Below are the code and all the weights of a small trained network. Each question names an input and a target symbol and asks about switching units off, where a switched-off unit gives its printed mean instead of its output.

import numpy as np


def w(rows, s, z=0):
    codes = np.array(rows[::2]) - 128.0
    scale = np.full(codes.shape[1], s)
    scale[-1] = z or s
    return codes * scale


def norm(h):
    return h / np.sqrt((h * h).mean(-1, keepdims=True) + 1e-5)


def f(y):
    return y / 2 * (1 + np.tanh(0.7978845608 * (y + 0.044715 * y**3)))


def softmax(a):
    e = np.exp(a - a.max(-1, keepdims=True))
    return e / e.sum(-1, keepdims=True)


def log_softmax(a):
    a = a - a.max(-1, keepdims=True)
    return a - np.log(np.exp(a).sum(-1, keepdims=True))


def net(x, mask):
    ids = ['αβδζθστψω'.index(c) for c in x.split()]
    T = len(ids)
    res = E[ids] + P[:T]
    q, k, v = (norm(res) @ M[0].T for M in (Q, K, V))
    z = softmax(np.where(np.tri(T) > 0, q @ k.T / 2**0.5, -1e9)) @ v
    res = res + np.where(mask[0], z, O[0][:, -1]) @ O[0][:, :-1]
    y = f(norm(res) @ A[0][:, :-1].T + A[0][:, -1])
    res = res + np.where(mask[1:17], y, B[0][:, -1]) @ B[0][:, :-1]
    return log_softmax(norm(res)[-1] @ U[:, :-1].T + U[:, -1])


Q, K, V, O, A, B = {}, {}, {}, {}, {}, {}
E = w([
[77,203,78,74,170],'α',
[112,236,154,70,204],'β',
[63,165,178,44,156],'δ',
[72,228,109,103,118],'ζ',
[110,179,145,98,95],'θ',
[54,99,108,70,189],'σ',
[51,228,128,60,243],'τ',
[49,9,228,241,109],'ψ',
[46,215,112,121,117],'ω',
],0.011)
P = w([
[241,54,168,178,136],'0',
[254,204,207,16,131],'1',
[200,190,184,36,137],'2',
[163,190,173,55,152],'3',
[135,190,166,78,170],'4',
[112,187,161,92,181],'5',
[97,186,151,101,195],'6',
[82,191,145,110,201],'7',
[63,196,146,130,212],'8',
],0.0082)
Q[0] = w([
[23,146,204,49,254],'h1',
[131,82,110,178,89],'h1',
],0.0084)
K[0] = w([
[191,58,131,209,140],'h1',
[86,154,25,24,2],'h1',
],0.0087)
V[0] = w([
[76,109,199,176,88],'h1',
[146,223,175,251,120],'h1',
],0.011)
O[0] = w([
[6,161,149,140,141,252],'h1',
[96,187,216,235,119,82],'h1',
],0.018,0.0044)
A[0] = w([
[183,108,47,102,90,80],'n1',
[166,121,109,89,117,47],'n2',
[180,147,143,117,117,171],'n3',
[134,66,130,177,81,107],'n4',
[160,118,80,59,148,123],'n5',
[81,135,156,162,126,226],'n6',
[146,187,176,140,134,196],'n7',
[122,98,148,96,151,120],'n8',
[151,133,90,114,146,115],'n9',
[208,151,131,111,140,207],'n10',
[163,47,82,140,100,179],'n11',
[122,159,174,147,115,114],'n12',
[111,188,100,124,59,150],'n13',
[183,120,87,130,104,1],'n14',
[167,1,167,203,65,162],'n15',
[135,99,124,116,154,113],'n16',
],0.018,0.005)
B[0] = w([
[129,167,67,129,94,202],'n1',
[116,127,102,145,130,168],'n2',
[119,104,124,154,153,147],'n3',
[155,157,125,72,156,126],'n4',
[88,110,173,148,124,233],'n5',
[186,114,78,109,112,245],'n6',
[127,94,146,92,116,188],'n7',
[121,136,107,134,117,156],'n8',
[136,116,142,163,121,159],'n9',
[139,97,122,154,164,181],'n10',
[148,193,154,112,128,182],'n11',
[129,109,119,104,113,177],'n12',
[121,103,145,88,171,147],'n13',
[144,163,126,153,105,148],'n14',
[173,186,161,4,147,147],'n15',
[105,111,118,151,128,144],'n16',
],0.017,0.012)
U = w([
[216,178,115,161,145,253],'α',
[184,51,164,118,177,102],'β',
[35,53,120,148,150,78],'δ',
[176,151,180,157,85,156],'ζ',
[163,172,185,9,122,100],'θ',
[152,117,1,94,133,84],'σ',
[138,53,130,194,184,140],'τ',
[100,107,140,131,80,96],'ψ',
[128,172,171,216,87,196],'ω',
],0.011,0.0044)

Each question gives the input, a string of symbols that net reads in full, and the target symbol t.
The units are the heads (2 rows each of Q, K, V and O) and the neurons (one row each of A and B). Each row of codes is followed by its name. A weight is (code - 128) times the scale printed after its matrix; where a second scale follows, it is the last column's (O, A, B and U).
mask holds one flag per unit, heads first, then neurons. A switched-off unit (its flag False) gives its mean, the last column of its rows in O or B, instead of its output. The means were averaged over made-up inputs and are rounded, as every weight is.
A unit's drop is (log p(t) with every unit on - log p(t) with that unit switched off) / (log p(t) with every unit on - log p(t) with every unit switched off).
The circuit of an input: a set's keep is (log p(t) with only the set's units on - log p(t) with every unit switched off) / (log p(t) with every unit on - log p(t) with every unit switched off). Starting from the 12 units with the biggest drops (on a tie, the unit counted first), units are removed one at a time, each time the one whose removal leaves the highest keep (on an exact tie, the one counted first), for as long as the keep stays at least 0.8.
circuit, biggest first: the units of the circuit, biggest drop first
top k neurons: the k neurons with the biggest drops, biggest first
drop of u: that unit's drop, to one decimal
input δ α α ψ ω ψ δ ω, target δ: circuit, biggest first -> (n11 n1)
input σ ζ δ, target σ: circuit, biggest first -> (h1 n1)
input ζ τ σ β α, target ζ: circuit, biggest first -> (h1 n7)
input τ σ θ σ β, target τ: circuit, biggest first -> (h1 n10 n3)
input σ α ψ ψ, target σ: circuit, biggest first -> (n5)
input σ σ σ σ α τ, target σ: circuit, biggest first -> (h1 n1)
input α σ σ β, target α: circuit, biggest first -> (h1 n14)
input δ β σ ψ ω ψ σ θ, target δ: top 3 neurons -> (n11 n15 n1)
input σ ω ψ σ ω α ζ σ α, target δ: top 3 neurons -> (n11 n1 n6)
input θ ω σ σ α σ β σ, target θ: top 4 neurons -> (n10 n5 n7 n1)
input δ α ω α θ, target δ: drop of n9 -> 0.0
input σ ω θ ω β, target σ: drop of h1 -> 1.6
input ζ α σ α σ σ τ σ, target ζ: drop of n15 -> 0.0
input δ σ δ σ ω σ τ α, target δ: drop of h1 -> 0.8
input θ ω σ θ ω σ α, target θ: top neuron -> (n1)
input τ β ω ψ α σ σ τ, target δ: top 2 neurons -> (n11 n15)
